sllm: [  7  19   7  -2 -17  -1 -17   8 -22  12   7  -3 -21 -12 -38  -1  -4  17
 -21   2   7 -15 -16  -9  25]
hmrd: [ 10 -20 -12   1 -22  -2 -23 -16  -5   0   2 -11 -13  -4 -25  16 -48 -10
 -28   1 -21   1 -19 -24   1]
pcqq: [ -9   5  -8   5 -23  14 -16  24  -3  12 -16  18   1  -6  -7   0  14  -7
  40  -2  -6   2  12 -15  47]
sllm: [-30 -21 -60  19  17 -19  28  27  45 -16 -25  13  -6  17  70  27   4  -5
  32  11  10  -7 -20  34 -26]
sllm: [-28  20  -6  38  25   6  -7  -2  -1   2 -12   5  14  18  -6  10  25  20
  -1  -6 -24  -2   0  17  -2]
gqfc: [  5 -12 -13   4 -35  -8 -23   0   5   6 -26 -17  -2  -7 -30  37 -39 -22
  11  -6 -19  14  -8 -14  -4]
hmrd: [-15  18 -12 -24   4 -18  14  83  -5  13   8  39 -16   9  22   2  59  43
  35   7  64 -37 -11  49  16]
pcqq: [-24  31 -18  22  28 -15   6  31  -4  -2  -3   5 -27  16  -1  14  42  58
 -15  11  26 -32 -28  46   2]
gqfc: [ -7 -14 -23   3  -4  -6 -20  16  -6  19   9  21   2   6  -7   9 -25  -5
  -4  -4  -8 -21 -15  -5   4]
hmrd: [-27  24 -17  28  15 -12  -1  25 -16  11   9  17 -11   6 -11  12  14  23
 -27   1  -3 -23 -35  26 -37]
hmrd: [ -9 -17 -26  18  18  -5  20  12  23  -6 -39  -8  -4   2  27  17  26 -31
  60   9  11  17  27  20 -35]
hmrd: [-27   9  -4   3 -28   3  -2  16   3 -18  22  27  10  11  16  14 -14  29
 -45  -8 -30   7 -49   1 -13]
pcqq: [-14  36  50 -13 -32  36   9  22 -21 -15  24  36  21  -8   7 -34  54  21
   0  -9 -14  31   7 -14  20]
hmrd: [  1  27  17  -8  -3  -5  30  38 -10  10 -12   5  -5 -23   4 -12  54 -21
  48   4  38  11  22  21 -40]
gqfc: [ -9 -55 -26  10  26  27 -34  -8  -2 -23  23  27 -13  43  11  -1  -4  41
 -23  13 -25 -12   3 -13  52]
sllm: [ -1 -12 -10  26 -10  15 -12 -52   9 -33  -3 -25 -18   3  -6   9 -40   9
 -54   8 -48  19 -24 -32  15]
gqfc: [ 25  21  42 -26 -30 -10   0 -36   2   0   0 -37  23 -16 -26   4 -37  -9
 -27 -18  -8  19  -4 -15  -2]
hmrd: [ 15  28  55 -42  -7  28  42  39 -41  -7  52  42 -20 -32  22 -78  81   8
   4  15  53   6  21  -6  -5]
pcqq: [-13  49  45 -23 -40   1   3  33 -10  -5   9  13  25  -1 -12   8  31  39
  -9 -19   2  17 -17  17   5]
pcqq: [-17 -16 -16  10  -6  11   1   7   9 -20   5  19  -2  12  26   5   1   9
  -8   5 -20  11 -14  -4  -3]
gqfc: [ -8  15 -10   9  -4  -2   8  23 -15   3   7  13 -26 -12  -3  -6  16   5
  -9  10  11 -10 -19   4 -15]
hmrd: [ 17  39  44 -17   4   4  21   9 -29  19  10  -1  -1 -29 -18 -40  46 -13
  17  -1  35   1  28   2 -13]
gqfc: [ 13  28  20 -24 -30 -24   1   5   3  28 -11 -16  26 -21 -20  11 -25 -22
  13 -21  12  -2  -4   2  -4]
pcqq: [-11  -8 -26   5   9 -12  -3  24   6   7  -6  11  -8  10   8  15   3   9
  12   4  12 -19 -10  19  -1]
pcqq: [-10 -21 -22  14  -5  12   7  -4   8 -30   4   7 -25   4  25   2  -6   6
 -21  16 -16  12 -20 -10  -9]
pcqq: [-18   3   0  27 -18  25  -5 -30  11 -41  -5  -8  -4   9   7   9  -7  22
 -39   3 -52  33 -22 -21  16]
hmrd: [ 11 -42 -28  -3 -12 -11 -35 -31  32  -2 -28 -30  11  19 -10  42 -68  -7
   6  -7 -24  -1  -1 -15  47]
gqfc: [-14   2 -10  18  10   2   2  -2  10 -16 -11  -4  -5  13   8  13  12  19
  -4   4 -10   6  -7  12  -1]
sllm: [ 12  22  22 -35 -21  -6  39  23   7  -6   5   3  -3 -25  32 -23  26  -8
  21   3  42   8   2   7  -4]
pcqq: [-21   8  -3  19  51  -2  -9  -2   2  24   3  17  41  30   6  -4  20  14
  14 -15  -9 -24  20  26   8]
hmrd: [-23  -4 -23  44  43  -1  13 -25  29  -8 -35 -15  21  20  26  16  14 -15
  27  -2 -24  13  20  21 -29]
sllm: [ 22  -8  11 -39 -34  -3  22   4   1   3  21  10  -1 -32  25 -27 -26 -38
   1   0  18   6  -6 -26  -9]
gqfc: [-13 -20 -44   7   3  -2 -14  56 -16  30   7  48 -21   0   5  -3  10 -11
  34  10  19 -36  -5   3   8]
sllm: [ -5  29  34  -6  15   6  27   4   4  -6  -6  -1  25   1  17 -17  53   6
  27  -7  15  18  29  22 -11]
gqfc: [-35 -12 -18  39  71   5  20 -29  33 -21  -5   5  36  44  57   1  25  16
   1  -3 -26   3  15  34 -26]
gqfc: [  8 -29  -1  -5   4   7 -23 -27 -10   4  32  10  10  10 -10  -8 -47  -3
 -43  -6 -28  -9 -10 -25   3]
sllm: [ -9   6  19 -12   3  -2  19  14   6 -33  10   0   0  19  18  13  33  42
 -19   3  11  17 -11  33 -32]
sllm: [ -1  23  37  12  16  24   7 -36  -6  17   0   2  49 -11   0 -39  17 -37
  21 -19 -29  21  45 -22   1]
sllm: [-28  61  51   9  -5  18  23   4 -20 -12  30  24  32  -2   6 -26  48  30
 -39 -16 -24  22 -17  11 -35]
pcqq: [ -9  16  11  -2 -52  37   6  35 -16 -26   5  31 -32 -23   9 -23  43  11
  10  15  -5  29  -7 -31  38]
[-24 -32 -27  32  33   6   6 -28  33 -25 -16  -2  23  32  41  19  -7  -7
   5  -1 -39  20   8  11 -30] : sllm
[  7 -12  -3 -17  -9   0   6  23  -6   6   8  17  -6  -9  10 -10   6 -15
  19   4  19  -3   6  -3  -7] : pcqq
[ 22  -8   1  -9   9 -31  -1 -34  11   5  -8 -45   3   0 -20  25 -48 -11
 -25  -6   7  -6  -9  10 -34] : pcqq
[-16 -24  -9  17   1  18  50 -60  58 -72  -7 -18  16   8  92  -4 -20 -18
 -28   7 -49  60 -13 -15 -39] : sllm
[ 15 -14   8  -3 -29  29  10 -17  -8 -28   8  -1 -31 -26   8 -28  -2 -23
 -11  18 -12  32   4 -45   6] : pcqq
[ 20  -1  16 -14  37   7  -2 -17 -10  12  14  -3  -3   4  -3 -37  21  15
   6   5  29 -27  33  -2  53] : hmrd
[ -1  52  54   6  14  21   7 -21 -24   0  14  -4  16  -6 -21 -37  48  25
 -19  -8  -6   9  19  -2  18] : pcqq
[ -7  -1  -7  35  12   2   8 -33  12  -5 -29 -25  12  -5  -2  13  -8 -39
  11  -3 -33  29  14  -4 -50] : hmrd
[ -3   1  -6 -12 -19   0  -6  39  -5  17  -6  22   1  -6  -1   1  14  -7
  38  -2  16  -7   7   1  20] : pcqq
[ -6   1  23  11   1  23  14 -45   6 -11  15   5  39  -5  24 -29 -14 -32
 -18 -13 -48  33  11 -30 -23] : sllm
[ 31  14  33 -56 -22  -6  -7  19 -39  41  58  29   2 -28 -22 -48 -22  -5
 -27  -9  36 -40 -10 -23  29] : gqfc
[  1 -20  -3 -14 -46   6  -4   5   8 -20   5   6  -3  -6   9  14 -31 -10
 -13   0 -21  26 -21 -22  -8] : hmrd
[  1 -12   4  -3  47  -9  -3 -10   1  34  10  11  45  18   6 -13  -3 -20
  23 -17   4 -22  34  15 -15] : pcqq
[ -5  37  31 -11  17   5   5  30 -24  27  14  25  20  -2  -9 -29  56  15
  25 -10  27 -17  24  19  14] : pcqq
[ 10 -29 -19 -22 -12 -11  17   9  20 -12   0   1 -11  -5  36   5 -21 -18
  11   9  19   2  -8   0 -13] : sllm
[ -7  12  -9 -12 -31 -23   8  50  12  11 -30   0   3  -9   0  35  12 -11
  49  -6  25   7  -6  28 -25] : hmrd
[ -4  22  11 -17 -15  -6  25  27   0  -2  10  14  -1 -13  21 -11  21   5
   2   0  23   0 -13  12 -13] : sllm
[-20  -5 -30  15   2 -20 -17   2  30   3 -28 -10  21  26   4  47 -27  14
   8 -12 -18  -8 -17  22  11] : hmrd

fq_qn: [-15   4  10 -42 -36  -3   2   7 -17  -3 -27 -16   9  -9 -25  55 -23   2
  -3  15  34  -3 -19  14  18]
fq_qn: [-55  13 -36  51  -4 -11   0  30 -37  56 -14 -13 -36 -16  10 -65   5  46
 -34 -17  14  -5   3 -25  23]
fq_qn: [ -7  -1  10  25   6 -30 -10  -8  -4  12   0 -23  -5  18   9 -13   8   6
  -8   0  -2 -21   7   1 -21]
bn_bd: [-20  22  12  -1 -21  -1 -18  -1   5 -16 -13  -4   3   1 -12   7 -36  32
  -6  26  32   5   2   6   6]
bn_bd: [-18  -6 -41   5   6 -13  24   4 -26  10  -1  17  16 -18 -12   2  -1  24
  25 -18  21  19  -9 -11  25]
bn_bd: [ -2 -27  -1 -44 -12  -9  15  10 -49   1 -14  -2  23  10   6  52   7 -38
  28 -27  17 -16 -13 -21   8]
nq_mz: [-21   1   8  -1   8 -22  24 -10  15  37  12  10  -4  -8  10  -6   6   4
 -34 -11   5   0   9  19 -17]
bn_bd: [ 40  12  14 -15 -32  24 -25  -9  31 -21   7 -24 -26   8  -3 -14  -5  -8
 -28  25   8 -17 -19 -16   1]
bn_bd: [  5  17  16  11   7   0 -19 -17  41 -23   3   7  10   2 -13   2 -21  17
  -4  34  -4  13   9  32 -13]
fq_qn: [-17  17  42 -19 -11  57 -17  39 -17 -35 -35   5  -6  10 -19  40 -38 -25
  40  13 -33   2  43  31   5]
nj_rc: [-22  -7 -13   0  16  26 -21  26 -12  13 -30  28  15   4 -16  19 -18 -34
  13  -2 -27  -9  24  26  12]
nj_rc: [-33 -23 -31   5  31 -14  -1  10 -25  27 -12  38  35  -3   8   9   3 -10
   7 -25   1   2   5  -3   8]
rr_dp: [  5 -25  14 -17  39  18  24   2  17   0  26  33   4 -26  31 -20  39  16
 -37 -47 -24  23  -3 -26 -26]
rr_dp: [ -2 -24  -1  40  52  -1 -19  17 -16  17   7  10  -1   1  59 -47  57 -28
 -14 -18 -57   9   1 -29 -13]
nj_rc: [  4 -22  -6 -24  -1 -12 -27  -4 -12  -6 -11   3  29   6  13  20   7 -11
 -16  -1  23 -11 -32 -30   3]
fq_qn: [-20  -6  -9  -9   4 -12  17   3   0  32  -9   3   3 -22 -11  14   8   6
 -25  -6   2   6  -9  22   5]
nq_mz: [-25  -2  -1 -43 -23  24   9  24 -45 -14 -21  28  21  10  -6  48 -39 -23
  45 -16  30  -3  16 -13  23]
nj_rc: [ 19 -18   9 -29  -9 -22   8 -18  -8  -1  14  -2  15  22  23  22  10 -37
   5 -12  20 -21 -12 -22 -14]
fq_qn: [-20  -6 -28  -6   0 -46  39 -21  -4  42  27  24  13 -15  28 -11  13   8
 -23 -14  48  17 -22 -16   8]
rr_dp: [ 15   2   5   7  -3   9   2  -2   9  -5   9 -11 -19   7  -3 -20   3   8
  -4 -11  -8 -14   8 -10 -11]
nj_rc: [ 64  -2  -1 -19 -22  17  21 -21  34  -8  29 -28 -34   3 -18 -13  19 -13
 -10  -9  -7 -22 -15 -10  -9]
bn_bd: [  5  21 -13  22   3  21 -24  -5  46  -8   3  10 -10 -20 -18 -34 -14  37
 -31  32  -4  21  -7  15  10]
fq_qn: [ -4 -33 -38  27  60   3   0  10   4  28  -5  25  17 -25  -8 -19  40   6
 -15 -34 -51   8  -2   8  -3]
rr_dp: [-18 -17 -12  19  34 -35  -2  -6  -6  17  -9   6  30  -6  -3  14  16   6
   2  -2 -14   8  -4  23  -8]
nq_mz: [-25   2   4  63  39  28 -41  37 -17  -7 -20  -5 -19   3  13 -58  12  33
  -3 -15 -54  -2  31 -19 -10]
nq_mz: [  9  15  11   3 -21  14 -20   3  12 -18 -12 -30 -19  -4 -21  -5 -11  27
 -15  22   3  -5  -9   4   4]
fq_qn: [ -1  -3  -3 -22 -16 -15  12  -6 -16  -7  -3  -5  14  -2  -4  28  -5   2
  14   1  28   4 -16  -6  10]
nq_mz: [ 23  35  22 -18 -58  14  11  -6   3 -35  11 -33 -33   6  -8   3 -26   8
  21  33  33   6  -6  -8  16]
bn_bd: [  1  -8   8   2   6   5  24  12  -1  43   9 -14 -37 -12  20 -25  40 -22
 -40 -24 -32 -10   1   0 -10]
rr_dp: [-39 -10 -32  47  58  -2  -8  -2  28  33   7  54  15  -4  -6 -53  -9  49
 -32 -41 -13  -7  38   4 -25]
bn_bd: [ -6  15  38  16  27  39 -12  12  48  21  -9  21 -19   9 -13   3 -12 -54
 -13  21 -81  -8  61  86 -28]
rr_dp: [-21  13  13  19  -4 -47  16 -19  11  37   8 -17 -10   7   6  -6   0   7
 -24  11  12 -10   9  31 -20]
bn_bd: [ 32 -16   3 -17   1   0   6  -9   7   0  12 -10  -3   0  10   4  28 -25
 -10  -8 -11  -7 -20 -12  -7]
fq_qn: [ 19  -8   0 -26  11  -4  50 -17  40  24  16   2  -4 -42 -28  27  29  -2
 -27  -3 -25  26 -16  54  -5]
nj_rc: [ 29  -4  -5   1  13  58  14  12  15 -35  21  15 -24  -8 -15 -40   3  37
  11 -48 -24   1  22 -37  -9]
nq_mz: [-50   1   3 -26  -7  11  18  18  -9  19 -23  18   5 -18 -30  22 -32  45
 -25 -32  27  -6  17  12  -1]
rr_dp: [ -5  12  -1  14   1  10 -20   5  -7 -20  -1  17   8  14  14  -8 -19 -12
  29  19   1  11  14  -6  10]
nq_mz: [ 23  10 -18  14 -12  31 -34   8  16 -34 -18 -28 -15 -18 -43 -18  -8  50
  -9  21  -5   4 -24  -8  21]
nj_rc: [ 22   5 -17 -24 -41  68 -71  31 -12 -46 -42 -12  -7   9 -31   4 -38  -4
   2  24  16 -25 -23 -41  43]
nq_mz: [  5  -8   2  15  21  23  -7  14   9  17  -5   3 -16   3  -4 -16  14 -24
 -10 -14 -48 -16  22  16 -11]
nq_mz: [ 12  -8  18 -29 -14 -16   2  -9 -23 -18   1  -3  22  27  18  43  -4 -47
  38   6  15 -10  -2  -7  -4]
rr_dp: [  5   7 -14  -9  -4  41 -28  16 -20 -59 -10  37  29   9  -1  14 -37  -9
  65  16  11  25   7 -26  33]
nj_rc: [ -8  27   0   5 -42   1 -20   6 -22 -23  -7 -19 -12  14   7 -10 -32  15
  18  30  44   0  -7 -29  25]
nj_rc: [-32  -3  -7  23  24 -51  -1 -14   5  25   1   3  23 -22  19  -8  19  36
 -36  14  15  28 -25  10  -4]
nq_mz: [  4   6  10 -21 -22 -20   7 -18  16   0   2 -16   3  -5 -12  21  -8  13
 -20  16  30  -2 -19  12  -3]
fq_qn: [ 43  10   4  20 -19  16 -38  -6  21 -30  -2 -47 -30  14 -18 -31   1  19
 -11  21  -9 -26 -14 -19  -4]
bn_bd: [ 11  18  35   4 -23 -19  10 -18  10  -5  18 -32 -26  22  12  -9  -4   2
  -3  10  12 -18  12   1 -25]
rr_dp: [-18  18   3  18 -10 -25   9 -15   9  13  10  -2  -7  15  -3 -14 -23  22
  -2   3  26 -12  21  11 -13]
nq_mz: [ 23  -6 -17 -28 -11  -6  33 -20  13   2  19  10   8  -9 -15  20   1  -9
   9  -7  19   5 -15   5   7]
nj_rc: [-20 -10  -7  -3  13  23  -4  24 -30 -14 -14  23  14   2  -1   5 -11  10
  26 -29  -3   2  17 -22   6]
nj_rc: [ 28   7  39 -13  -3  38 -40   6  49 -23 -24 -32 -16 -18 -31  19   6   0
 -46  43 -47   1 -15  45 -10]
bn_bd: [ -8  25  23  22  -6  35 -26  16  28  11  -8  -6 -39   6  -1 -34 -15  -6
 -33  20 -30 -13  30  23  -8]
fq_qn: [ -4   8  17 -12   8  35   3  11  21  -1  -1  26  -5  -8  -3   7 -10 -21
  -5   5 -28  13  23  29  -3]
rr_dp: [ 60 -19  14 -10  -4   8   5  -3 -13 -41   4 -53 -13   6 -12  16  39  -9
  32 -12 -32 -13 -21 -21 -10]
rr_dp: [-36   8 -21  -7  -5 -23 -11  -1 -19  -5 -25  27  48  -2 -17  49 -41   0
  37  33  36  23  -4  29  30]
[ 11 -14  -3   4  23 -51  36 -37  10  13  40  15  21   7  30  -2  26 -11
   8 -14  10  10  -4  -2 -25] : fq_qn
[ 16  28  24 -22 -55  34 -37  16  -9 -27 -23 -26 -21  22  -2  24 -34 -53
  20  57   7 -12  -3   7  29] : nq_mz
[ 12  10  25  -5 -22 -34  28 -23   7   2  15 -40 -17   9  -5  11   5  10
  -1   4  16 -13  -1  13 -21] : rr_dp
[ 10  11  24  32  36   4  -9 -16  61   4  16  10  -9  -6   1 -25  11   0
 -28  23 -52  15  23  51 -32] : bn_bd
[-59  36   5  14 -27  39 -14  43 -27  19 -20  21 -33   2  19 -36 -43   5
 -10   7  17   4  36 -12  27] : fq_qn
[ 31 -13  -9 -11 -10 -52  18 -39  17  16  27 -28   3  -7  14  -3  36   7
 -36   4  32  -3 -51 -18  -9] : nj_rc
[ 52   0  -1 -11 -19   6   6 -17   7 -44  13 -30  -6   5 -22  10   5  10
  32   6   4  -2 -19 -15   2] : nq_mz
[ -2  23   4  30 -13  21  -8  15 -10 -12   5 -12 -34  12  11 -43 -11  12
  16   4  -5  -2  21 -22   6] : fq_qn
[ 56  21  16 -35 -58  15  18 -23  27 -52  10 -56 -29  -6 -55  23 -19  41
  11  20  32  -7 -26   0   4] : nq_mz
[ 14  -2 -15   6  13  16   3  -2  22   6  12  13  -8 -15  -2 -23  13   3
 -16  -4 -17  10  -5   0   3] : fq_qn
[-35  -4  17  -1  16 -29  35  -5  -5  38  16  22   4   3  30  -2   7  -4
 -16 -28   6   0  24   9 -26] : nq_mz
[-28   0   3   7  -6 -13  -7  13 -36   0 -11  -8   2   8  17  -7  -5  21
   3 -12  23  -6   0 -31   2] : bn_bd
[ 16 -17  -3 -13   9   0   6   1  12  11 -15 -24  -1 -27 -33  25  28   4
 -24  -1 -29   0 -25  30   0] : nj_rc
[  1 -20   6 -10  38  37 -44  17  37  16 -36  24  20 -12 -27  30   6 -45
 -39  15 -68  -9   6  61  -8] : nj_rc
[ 25  -9 -27 -21 -34 -20  21 -11 -25   8   8 -25  -6  10  -7  12   7 -18
  19 -11  36 -23 -27 -29  18] : nj_rc
[  0  11   6  19   7 -20  51 -16   6  12  37   4 -19   2  14 -25   9  12
  18 -20  -2  11  26   5 -19] : nj_rc
[  2 -22 -55  36  53   6  -6   5  12  31   8  41  14 -21   7 -41  33  -9
 -11 -17 -39  18  -6  -1  13] : nq_mz
[ 25 -17  30   3  14 -20 -22 -10  -5  -6   0 -21  10  35  27  19  25 -60
  13  10 -34 -25   3   7 -28] : nq_mz
[ 12  -3   2 -12  -4  27 -32   7   9 -21 -15   4   7   5 -12   9 -13  -8
  -4  11  -5  -9  -5  -4   5] : fq_qn
[ 36 -31 -16 -11  34  14  26 -12  30  11  25  19   0 -12  -9 -13  36  -6
 -18 -48 -34 -10   0  -4 -23] : nj_rc
[-17  21  -3  12 -24  39 -23  29  -3  14 -17  -8 -40  -1  -4 -36 -19   6
 -27   7  -2 -16  12 -11  18] : bn_bd
[ 31  15  26 -11 -27  28   8  -2  12 -24  20 -19 -36  11   9 -20  -2  -5
   1  -1  -1 -10   7 -22  -9] : rr_dp
[ 20  -7 -12 -54 -20 -23  21 -32   5 -35   0  13  54  -5 -40  83 -29  -3
  47  20  48  18 -28  25  17] : bn_bd
[-36   3 -47  38  29   4  11  10 -11  31  11  58   8   4  10 -43 -18   2
  23 -26   1   7  38  -7  13] : nj_rc
[-57   0 -31  12   3   9 -47  36 -52  -7 -44  29  34  -1   4   3 -35  23
  18   5  31  10  -3 -31  39] : nj_rc

th-bz: [  2   2 -12  15 -31   1  10  36  39  18  -1 -43 -28  30 -38  22   2   9
 -53 -31 -15  16  31 -38 -43]
th-bz: [  5   9  12  21 -22 -10  52  12  12 -25  -5  -3  -3 -14   1  16 -13  21
  18   1  18 -19  -3 -30   4]
mp-rg: [-36  17 -13 -23  14 -21 -12  24 -38  -6   6  -1 -23  24 -32 -45   7   3
 -38   6  -8  29  29  10  12]
mp-rg: [-24 -22   3 -14  25  12   5 -20  11 -47   1  30   6  -2 -18  26  -1  26
  18  18 -15 -23  13  33  -9]
th-bz: [ 18 -12 -10  -3   4 -17  -4  -2  -1  12 -28 -16 -14  -2  23 -10 -18 -12
   5  17   5  20  14  -7  14]
mp-rg: [ -1  -1   3   7  -3   7  13  -3   6 -22  -6   3  10 -14  15  15 -10  -5
  34   7   2  -6 -12  -3  14]
mp-rg: [  2 -11   5  17  -1  16  -3 -23  11  -9  -2   7   9 -11   6  22  -5   1
  14  -4   0 -18 -15   5 -18]
mp-rg: [ -6 -23   7 -49  43   6 -15  13  26  17  27  17  -4  32 -53   3  30  41
 -42  -1 -26  -4  41  33 -22]
mp-rg: [ 38 -44 -20 -24  23 -10 -27  -4  36  29 -37 -40 -20  18  -5  29 -13  -6
 -22  22 -27  28  58  12 -26]
mp-rg: [ 30 -32  -5 -14  44 -19 -13  -3  -4  14 -36 -42 -22   7  -5  -5 -21  -9
  -6  37 -13  29  50  12   1]
mp-rg: [ 34 -19  16  10  26  -6  -1 -22  -7  22  -9 -15  -4  -8   2  -7  -7   3
  -4  13   9 -10   7   6 -11]
tq-tt: [ 63 -29   2 -36  16 -26  15  -3  35  15 -16 -22  10  -3  -1  43   4  10
   4  37 -13 -11  50  18  -8]
tq-tt: [-16   9   7  14   7  25 -20  -3 -15  11  16   7   7  -1   7 -23   5 -16
   8 -20   4   5 -35  -1   9]
cn-lg: [  8 -17   2  23   2   9   6  -4  15   8 -16 -15 -20   4  12  -8 -19  -1
   4  -6   7   5  -3 -21  -1]
tq-tt: [ 54 -50   9  -5  58   4 -37 -40   5  38 -28 -29   0  -9  10  11 -14 -13
   6  30 -10   5  23  32 -19]
th-bz: [ 47  -6  23 -27  17  -9  42  43  39  15  15 -36   9   8 -28  24  15  18
   5  12 -11  -5  37 -12  11]
cn-lg: [  9  -9  -9 -20   8 -12 -22   3  12  31 -15   3  -2   0   0  13  -1  14
 -23   1  -1  17  18   8 -22]
th-bz: [ 41  -5  29 -22  13  20  26  25  43  18  40 -13  27   8 -17  20  31   7
  19  -5 -13 -25   1  -2  15]
tq-tt: [-31  36 -17  22 -43  -8   5   5 -40 -23   7   1  -9   6  14 -39   0 -32
  -4 -12   9   7 -24 -19  26]
tq-tt: [-37  15  -5  -2 -13   6  -4   3  -4 -17  18  26   2   7 -23   4  13  18
 -21 -17  -4  -8  -6   7 -19]
cn-lg: [ 15   0  -1  39 -20  13 -16 -24   5   6 -16 -21  14 -24  10  44 -13 -19
   5 -12   1  -6 -20  -6 -43]
th-bz: [-61  -5 -32   6  -7  -4 -32  -9 -14 -14 -20  22 -39  21 -18 -16 -15  18
 -50 -14  -5  24  15   5 -34]
tq-tt: [ 28 -33 -10 -40  32 -29 -12 -41 -19  -1 -13  16  -7   9  22 -30   4  -9
   4  50  -6 -11  33  46  29]
cn-lg: [ 41 -34  24 -33  52   6  -1  -9  15  36  22   5   1  17  -3 -31  20  12
   2  15  -4 -17  14  23  24]
tq-tt: [-54   1 -11   9 -15   1  23   3  -2 -43  -1  36 -31  17   1 -31 -12  24
  -2  -8  10  -4  -5 -15  18]
cn-lg: [ 32   7  22   6 -17 -14  66  33  32  -9  11 -27   2  -1 -25  29   5  26
   3   1   5 -24  21 -32  -3]
tq-tt: [-13  -5  -9  19  -9  -9  14  -1  -1 -18 -23  -8 -25   2   1  -3 -23   7
  -5   3   6   8  12 -17  -6]
cn-lg: [ 10  25  -2  31 -38  13  12  10   4 -23   4 -43  23 -14  -4  45   0 -39
  21 -10 -14  -4 -14 -18 -12]
cn-lg: [ 10   9  14 -16   6  -4  22  13  -3 -11  24  -1  14   3 -15  -3  19   2
   9   9  -5 -17   6   7  19]
th-bz: [ 11  -3 -13  16 -10 -15  -9 -24 -23   4 -32  -3  -8 -16  49 -20 -24 -28
  20  15  18  13 -15  -7  21]
th-bz: [ 23  12   5  33 -22 -22  36  11  -3 -13 -32 -37  -1 -29  10  30 -30  -4
  20  11  18   5   5 -34  -6]
tq-tt: [-17   2  11   3  16   0   3  12   1   3  -7  10  -2 -12 -16  11 -10  33
  -5  -6  11   8   0  -4 -18]
th-bz: [  8   8   8 -22 -11  17   0  -2   4  21  61  27  12  32  -1 -45  50  -9
 -14 -21  -6 -32 -23  11  29]
mp-rg: [-19  34  11  47 -36  21   7 -10 -23  -8  18  14  17 -23  21 -10   0 -17
  20 -32  25 -18 -65 -23   3]
cn-lg: [ 30 -35  23 -34  54  -1  -7 -23   7  36  16  29  -1  10  -1 -31  17  30
  -8  15   6 -22  11  32  10]
cn-lg: [  3 -16   1 -13  27  -1 -22 -14  -8  20  -5  14  -5   2   8 -22  -1   5
  -5   7   3   7   1  17   5]
th-bz: [ 30   4  -3   5 -11 -14   2   0  -7  19  -9 -24  -1  -3  21 -11  -3 -25
   4   7   6   8   1 -12  15]
mp-rg: [-21  12  18  -7  12  16  18  14  -1 -25  24  22  17  -7  -8  -2   9  12
  31  -2   2 -13 -20   4  25]
tq-tt: [-23   4   3   5 -10  -4  24  26  31 -16  -8   5  -7  -4 -39  49  -8  52
 -23 -14   0  -1  21 -16 -47]
cn-lg: [  3 -14  -8   8   2   7 -28 -19   6  20 -16   3  -4  -4  12   8  -9  -3
  -9  -7   1   8  -6   5 -23]
[-13  29   1  26 -50  -4  22 -14 -15 -17  13  31  13 -18  25  -4   5   0
  11 -17  26 -29 -44 -16   5] : mp-rg
[  7  20   9  37  -4 -10  16  10 -29 -13 -26 -40   3 -30   7   9 -29 -20
  25   9  15  17  -9 -24   4] : cn-lg
[-32  -4  -7  -7   1  -3   2 -12 -10 -19   2  39 -15   9   4 -27  -2  19
  -5   1   8  -7  -4   8  11] : th-bz
[-51  17  -6  28   2   3  -1 -15 -51 -57 -11   9  -6 -14   0 -19 -22 -16
  21  10   5   4 -18   7  12] : mp-rg
[-10  -1  -7 -19  11  -6 -19  -8 -19   6   8  17  -4  11   1 -29  10  -4
 -13   6  -3   4   3  20  11] : th-bz
[ 25  -1  16 -19   4   5  22  22  26  13  29  -9   9  15 -17   2  24   8
  -1  -4  -9 -15  10  -5  12] : th-bz
[ -8  10  -2  20 -40  18  26   1  22 -32  22  -3   7   9  -9  23  12  -7
   6 -19 -10 -29 -13 -15  -7] : cn-lg
[ 11  19  -4  11 -27  -5  10  14  -3   1   1 -22   5  -3   7   4   1 -22
   4  -5   1   5  -6 -19   8] : tq-tt
[ 27  -7  -5   7  -4 -30  25   6   0   1 -40 -26 -16 -14  28   0 -31  -4
  18  26  16  17  19 -23  19] : th-bz
[ 18 -17 -15 -10  17 -13 -26  -4  -4  22 -34 -23 -12  -1  20  -5 -19 -20
   0  19  -5  34  21   5   6] : th-bz
[  2  12   3 -11  13 -15  19  39 -13  -4  -6 -29 -10   5  -4 -24  -9 -11
  13  16   0  29  18 -17  41] : cn-lg
[-29   3 -21  30 -38  22 -27 -26   8 -12  -3  12   1   0   4  28  -2 -11
 -16 -29  -7  -7 -24  -1 -44] : mp-rg
[-25   1  19  -3  18  20   9  -8  -1 -25  28  35  15  -4 -21   3  14  26
  12  -5   0 -29 -17  19  -2] : mp-rg
